Below are the code and all the weights of a small trained network. Each question names an input and a class and asks about switching units off, where a switched-off unit gives its printed mean instead of its output.

import numpy as np


def w(rows, s, z=0):
    codes = np.array(rows[::2]) - 128.0
    scale = np.full(codes.shape[1], s)
    scale[-1] = z or s
    return codes * scale


def norm(h):
    return h / np.sqrt((h * h).mean(-1, keepdims=True) + 1e-5)


def f(y):
    return np.maximum(y, 0)


def log_softmax(a):
    a = a - a.max(-1, keepdims=True)
    return a - np.log(np.exp(a).sum(-1, keepdims=True))


def net(x, mask):
    res = np.array(x, float).reshape(1, 3) / 4 @ E
    u = 0
    for l in range(2):
        y = f(norm(res) @ A[l][:, :-1].T + A[l][:, -1])
        res = res + np.where(mask[u : u + 3], y, B[l][:, -1]) @ B[l][:, :-1]
        u += 3
    return log_softmax(norm(res)[-1] @ U[:, :-1].T + U[:, -1])


A, B = {}, {}
E = w([
[82,124,141,123,151,127,174,183,108,127,142],'x0',
[144,214,33,236,146,101,207,126,172,147,104],'x1',
[3,94,109,83,84,139,87,168,148,197,147],'x2',
],0.0037)
A[0] = w([
[156,39,159,49,157,98,191,118,69,113,158,250],'0.n0',
[45,2,95,73,128,118,39,202,166,155,189,75],'0.n1',
[161,101,74,180,190,102,129,141,122,182,70,27],'0.n2',
],0.0033,0.00027)
B[0] = w([
[142,193,85,167,108,117,97,67,163,143,103,208],'0.n0',
[96,133,170,74,102,3,118,203,113,227,208,252],'0.n1',
[17,97,229,73,140,161,138,207,194,33,132,180],'0.n2',
],0.0046,0.0044)
A[1] = w([
[230,117,172,114,168,129,85,46,118,84,85,144],'1.n0',
[75,150,71,138,144,158,217,128,152,121,65,3],'1.n1',
[133,133,3,154,188,98,142,118,164,151,143,181],'1.n2',
],0.0039,0.0012)
B[1] = w([
[82,45,77,144,62,203,115,85,66,183,42,254],'1.n0',
[255,168,134,163,189,152,141,153,204,84,157,202],'1.n1',
[144,135,172,83,191,104,111,154,51,73,174,196],'1.n2',
],0.0054,0.0038)
U = w([
[193,234,109,201,222,121,194,187,222,22,157,31],'0',
[147,43,103,159,51,208,130,28,70,125,18,114],'1',
[28,143,176,30,69,18,102,180,123,228,253,254],'2',
],0.0057,0.00053)

Each question gives the input, the list of numbers given to net, and the class t.
The units are the neurons (one row each of A and B). Each row of codes is followed by its name. A weight is (code - 128) times the scale printed after its matrix; where a second scale follows, it is the last column's (A, B and U).
mask holds one flag per neuron, layer by layer. A switched-off neuron (its flag False) gives its mean, the last column of its row in B, instead of its output. The means were averaged over made-up inputs and are rounded, as every weight is.
A unit's drop is (log p(t) with every unit on - log p(t) with that unit switched off) / (log p(t) with every unit on - log p(t) with every unit switched off).
The circuit of an input: a set's keep is (log p(t) with only the set's units on - log p(t) with every unit switched off) / (log p(t) with every unit on - log p(t) with every unit switched off). Starting from all 6 units, units are removed one at a time, each time the one whose removal leaves the highest keep (on an exact tie, the one counted first), for as long as the keep stays at least 0.8.
units of the circuit, in order: the units of the circuit, biggest drop first
k most important neurons: the k neurons with the biggest drops, biggest first
k most important neurons of layer l: the k neurons of layer l with the biggest drops, biggest first
drop of u: that unit's drop, to one decimal
input [1,7,4], class 0: most important neuron of layer 0 : 0.n1
input [1,2,-7], class 1: units of the circuit, in order : 1.n0; 0.n1
input [4,4,3], class 0: units of the circuit, in order : 0.n1; 1.n1
input [4,-8,-4], class 1: units of the circuit, in order : 0.n0; 1.n0; 0.n2
input [-8,4,3], class 0: units of the circuit, in order : 0.n1; 1.n0
input [8,-2,-3], class 1: 3 most important neurons : 0.n1; 0.n2; 0.n0
input [0,-8,-3], class 1: units of the circuit, in order : 1.n0; 0.n0
input [-4,3,-4], class 1: units of the circuit, in order : 1.n0; 0.n1
input [-4,2,-3], class 1: 2 most important neurons : 1.n0; 0.n1
input [-2,-2,-8], class 1: drop of 1.n0 : 0.2
input [7,1,0], class 0: drop of 0.n1 : 0.8
input [3,-4,-8], class 1: drop of 1.n0 : 0.1
